Below are the code and all the weights of a small trained network. Each question names an input and a class and asks about switching units off, where a switched-off unit gives its printed mean instead of its output.

import numpy as np


def w(rows, s, z=0):
    codes = np.array(rows[::2]) - 128.0
    scale = np.full(codes.shape[1], s)
    scale[-1] = z or s
    return codes * scale


def f(y):
    return np.maximum(y, 0)


def log_softmax(a):
    a = a - a.max(-1, keepdims=True)
    return a - np.log(np.exp(a).sum(-1, keepdims=True))


def net(x, mask):
    res = np.array(x, float).reshape(1, 5) / 4 @ E
    y = f(res @ A[0][:, :-1].T + A[0][:, -1])
    res = res + np.where(mask, y, B[0][:, -1]) @ B[0][:, :-1]
    return log_softmax(res[-1] @ U[:, :-1].T + U[:, -1])


A, B = {}, {}
E = w([
[115,39,165,114,215],'x0',
[186,186,219,214,162],'x1',
[208,62,190,161,85],'x2',
[56,168,194,118,68],'x3',
[110,123,56,254,69],'x4',
],0.0072)
A[0] = w([
[45,84,197,2,120,252],'n0',
[18,90,74,77,139,131],'n1',
[43,102,14,48,147,140],'n2',
[250,73,166,217,165,152],'n3',
[88,242,196,95,99,189],'n4',
[204,87,109,194,137,162],'n5',
[58,112,242,24,104,252],'n6',
[62,235,231,181,40,182],'n7',
[192,177,219,207,91,120],'n8',
[164,13,185,135,130,205],'n9',
],0.0062,0.0045)
B[0] = w([
[241,66,144,83,49,244],'n0',
[59,18,92,122,25,202],'n1',
[57,51,52,35,11,231],'n2',
[1,43,90,151,144,235],'n3',
[194,211,85,225,56,220],'n4',
[37,68,77,77,105,201],'n5',
[252,104,169,150,78,239],'n6',
[149,237,105,242,23,254],'n7',
[78,93,46,224,75,218],'n8',
[130,32,193,174,120,224],'n9',
],0.0057,0.0067)
U = w([
[146,248,145,248,66,138],'0',
[238,84,232,85,105,52],'1',
[82,101,202,175,242,197],'2',
[36,55,51,163,36,128],'3',
[215,204,46,34,141,200],'4',
[64,253,158,43,236,2],'5',
],0.0061,0.0045)

Each question gives the input, the list of numbers given to net, and the class t.
The units are the neurons (one row each of A and B). Each row of codes is followed by its name. A weight is (code - 128) times the scale printed after its matrix; where a second scale follows, it is the last column's (A, B and U).
mask holds one flag per neuron, in row order. A switched-off neuron (its flag False) gives its mean, the last column of its row in B, instead of its output. The means were averaged over made-up inputs and are rounded, as every weight is.
A unit's drop is (log p(t) with every unit on - log p(t) with that unit switched off) / (log p(t) with every unit on - log p(t) with every unit switched off).
The circuit of an input: a set's keep is (log p(t) with only the set's units on - log p(t) with every unit switched off) / (log p(t) with every unit on - log p(t) with every unit switched off). Starting from all 10 units, units are removed one at a time, each time the one whose removal leaves the highest keep (on an exact tie, the one counted first), for as long as the keep stays at least 0.8.
units of the circuit, in order: the units of the circuit, biggest drop first
top k neurons: the k neurons with the biggest drops, biggest first
drop when u is switched off: that unit's drop, to one decimal
input [8,-4,-3,-5,-4], class 1: units of the circuit, in order : [n0, n3]
input [7,-2,-7,-1,-5], class 1: units of the circuit, in order : [n0, n6]
input [-1,0,-6,7,2], class 0: units of the circuit, in order : [n7, n4]
input [3,7,-8,5,-7], class 0: units of the circuit, in order : [n4]
input [5,5,1,0,-2], class 2: top 3 neurons : [n2, n3, n7]
input [8,2,1,-8,-4], class 2: top 2 neurons : [n3, n2]
input [0,5,-4,-5,1], class 2: top 2 neurons : [n7, n2]
input [-5,-1,-1,6,-3], class 0: top 2 neurons : [n7, n4]
input [4,-4,3,8,7], class 0: drop when n6 is switched off : 0.0
input [4,2,-1,-3,-2], class 2: drop when n1 is switched off : 0.1
input [-3,-7,3,4,-8], class 1: drop when n6 is switched off : 0.2
